Below is a small trained network, with its code and all its weights. Each question gives an input and a class and asks what happens when units are switched off, that is, made to give their printed mean instead of their output.

import numpy as np


def w(rows, s, z=0):
    codes = np.array(rows[::2]) - 128.0
    scale = np.full(codes.shape[1], s)
    scale[-1] = z or s
    return codes * scale


def norm(h):
    return h / np.sqrt((h * h).mean(-1, keepdims=True) + 1e-5)


def f(y):
    return y / 2 * (1 + np.tanh(0.7978845608 * (y + 0.044715 * y**3)))


def log_softmax(a):
    a = a - a.max(-1, keepdims=True)
    return a - np.log(np.exp(a).sum(-1, keepdims=True))


def net(x, mask):
    res = np.array(x, float).reshape(1, 6) / 4 @ E
    u = 0
    for l in range(4):
        y = f(norm(res) @ A[l][:, :-1].T + A[l][:, -1])
        res = res + np.where(mask[u : u + 7], y, B[l][:, -1]) @ B[l][:, :-1]
        u += 7
    return log_softmax(norm(res)[-1] @ U[:, :-1].T + U[:, -1])


A, B = {}, {}
E = w([
[139,137,119,97,143,135,150,164],'x0',
[93,127,115,190,47,142,235,180],'x1',
[111,216,255,105,113,236,74,130],'x2',
[126,161,102,140,170,152,147,144],'x3',
[120,137,125,149,133,128,124,113],'x4',
[149,85,182,110,178,152,214,66],'x5',
],0.0056)
A[0] = w([
[189,135,172,149,131,106,200,99,118],'L0N0',
[123,108,161,192,92,129,132,85,163],'L0N1',
[158,113,48,109,161,150,63,88,195],'L0N2',
[119,216,181,42,144,186,56,74,67],'L0N3',
[132,99,141,87,166,160,162,43,111],'L0N4',
[126,255,198,134,15,208,185,131,2],'L0N5',
[138,143,107,92,179,54,104,137,143],'L0N6',
],0.0067,0.0039)
B[0] = w([
[168,100,59,127,168,205,162,65,159],'L0N0',
[135,162,122,49,136,122,181,209,156],'L0N1',
[112,84,139,28,219,26,66,159,213],'L0N2',
[209,199,99,129,68,88,157,89,253],'L0N3',
[99,108,142,101,120,231,208,125,183],'L0N4',
[79,49,121,110,253,128,87,173,232],'L0N5',
[79,118,190,60,91,130,122,140,179],'L0N6',
],0.0069,0.0052)
A[1] = w([
[126,79,197,91,191,133,153,83,154],'L1N0',
[105,132,47,109,133,89,122,185,169],'L1N1',
[111,125,204,216,84,254,84,185,6],'L1N2',
[150,84,83,146,134,187,103,115,116],'L1N3',
[190,114,217,171,186,93,236,133,142],'L1N4',
[158,157,167,81,78,158,61,56,129],'L1N5',
[79,80,189,90,132,120,105,96,223],'L1N6',
],0.0071,0.0024)
B[1] = w([
[92,79,68,56,190,200,93,85,252],'L1N0',
[158,112,141,175,74,200,118,151,230],'L1N1',
[69,54,128,27,188,70,94,113,169],'L1N2',
[39,109,189,147,33,69,166,117,128],'L1N3',
[160,129,83,55,165,28,152,1,212],'L1N4',
[180,194,106,133,174,227,150,155,215],'L1N5',
[84,152,58,135,231,143,168,204,215],'L1N6',
],0.0061,0.0042)
A[2] = w([
[110,100,108,165,151,94,113,255,127],'L2N0',
[153,144,160,118,155,79,100,180,133],'L2N1',
[89,118,202,114,127,182,132,141,255],'L2N2',
[156,117,119,219,55,107,134,165,38],'L2N3',
[77,76,126,83,202,118,100,186,233],'L2N4',
[154,128,111,144,67,126,193,81,98],'L2N5',
[133,167,136,124,137,158,112,183,51],'L2N6',
],0.0098,0.0012)
B[2] = w([
[160,210,115,109,88,113,72,136,201],'L2N0',
[46,81,182,217,120,75,49,174,159],'L2N1',
[109,111,32,103,126,52,102,128,147],'L2N2',
[153,175,59,36,59,241,205,125,150],'L2N3',
[37,160,113,187,38,90,176,24,245],'L2N4',
[241,97,195,235,202,96,138,254,149],'L2N5',
[135,46,216,182,115,77,161,104,150],'L2N6',
],0.0072,0.011)
A[3] = w([
[126,147,137,96,156,195,148,112,75],'L3N0',
[96,133,169,176,103,101,1,108,156],'L3N1',
[92,150,148,175,81,107,77,130,66],'L3N2',
[189,129,181,93,174,169,152,124,27],'L3N3',
[187,96,102,102,169,179,117,105,103],'L3N4',
[100,103,113,190,200,125,205,135,240],'L3N5',
[188,157,207,139,160,122,29,181,2],'L3N6',
],0.0088,0.0017)
B[3] = w([
[103,106,112,197,66,132,87,69,170],'L3N0',
[128,179,196,205,111,125,111,165,254],'L3N1',
[124,136,130,169,156,83,107,174,203],'L3N2',
[198,210,90,216,108,105,57,117,184],'L3N3',
[109,149,122,210,34,101,70,124,182],'L3N4',
[136,65,175,18,181,104,122,185,198],'L3N5',
[76,1,193,57,220,235,196,156,184],'L3N6',
],0.0092,0.0064)
U = w([
[52,205,131,211,76,18,31,191,175],'0',
[47,62,63,24,157,135,169,37,244],'1',
[134,120,247,148,202,218,105,205,107],'2',
[217,209,93,196,118,198,36,31,8],'3',
[194,203,33,84,24,205,169,215,174],'4',
[255,47,118,92,187,94,202,193,10],'5',
],0.014,0.0015)

Each question gives the input, the list of numbers given to net, and the class t.
The units are the neurons (one row each of A and B). Each row of codes is followed by its name. A weight is (code - 128) times the scale printed after its matrix; where a second scale follows, it is the last column's (A, B and U).
mask holds one flag per neuron, layer by layer. A switched-off neuron (its flag False) gives its mean, the last column of its row in B, instead of its output. The means were averaged over made-up inputs and are rounded, as every weight is.
A unit's drop is (log p(t) with every unit on - log p(t) with that unit switched off) / (log p(t) with every unit on - log p(t) with every unit switched off).
The circuit of an input: a set's keep is (log p(t) with only the set's units on - log p(t) with every unit switched off) / (log p(t) with every unit on - log p(t) with every unit switched off). Starting from the 12 units with the biggest drops (on a tie, the unit counted first), units are removed one at a time, each time the one whose removal leaves the highest keep (on an exact tie, the one counted first), for as long as the keep stays at least 0.8.
circuit, biggest first: the units of the circuit, biggest drop first
k most important neurons: the k neurons with the biggest drops, biggest first
k most important neurons of layer l: the k neurons of layer l with the biggest drops, biggest first
drop of u: that unit's drop, to one decimal
input [-8,-7,8,1,6,-8], class 2: circuit, biggest first : [L3N6]
input [-1,1,-2,-1,-7,8], class 5: 4 most important neurons : [L2N5, L0N5, L0N2, L2N4]
input [-3,1,-3,4,-3,8], class 5: circuit, biggest first : [L2N5, L0N5]
input [-2,5,1,4,2,4], class 1: 2 most important neurons : [L0N3, L0N5]
input [-1,0,5,8,-7,6], class 3: 4 most important neurons : [L0N3, L2N4, L0N2, L3N3]
input [8,1,-6,-3,0,-6], class 4: 2 most important neurons : [L2N3, L1N1]
input [-5,1,-7,-7,-2,5], class 5: 2 most important neurons : [L0N5, L2N5]
input [6,1,-6,-1,-5,-3], class 4: 2 most important neurons : [L1N1, L2N3]
input [-3,0,0,3,-5,2], class 1: 3 most important neurons of layer 1 : [L1N0, L1N1, L1N3]
input [4,1,-2,-6,-3,-3], class 4: 3 most important neurons : [L2N3, L0N5, L0N2]
input [1,-1,3,6,1,-3], class 2: 3 most important neurons : [L0N3, L2N4, L3N6]
input [5,2,-6,0,-5,1], class 5: 3 most important neurons : [L2N5, L0N5, L1N4]
input [-2,-4,7,-7,4,-8], class 2: 2 most important neurons : [L3N6, L2N4]
input [-6,-2,7,6,8,4], class 3: circuit, biggest first : [L0N3]
input [8,-3,0,1,-2,4], class 1: 2 most important neurons of layer 1 : [L1N0, L1N1]
input [6,7,2,8,8,4], class 1: drop of L0N3 : 0.6
input [-8,-1,5,-3,8,5], class 3: drop of L0N3 : 5.4
input [4,5,-2,-7,-7,5], class 5: drop of L2N5 : 0.1
input [-3,1,0,0,-6,-8], class 4: 2 most important neurons of layer 2 : [L2N3, L2N4]
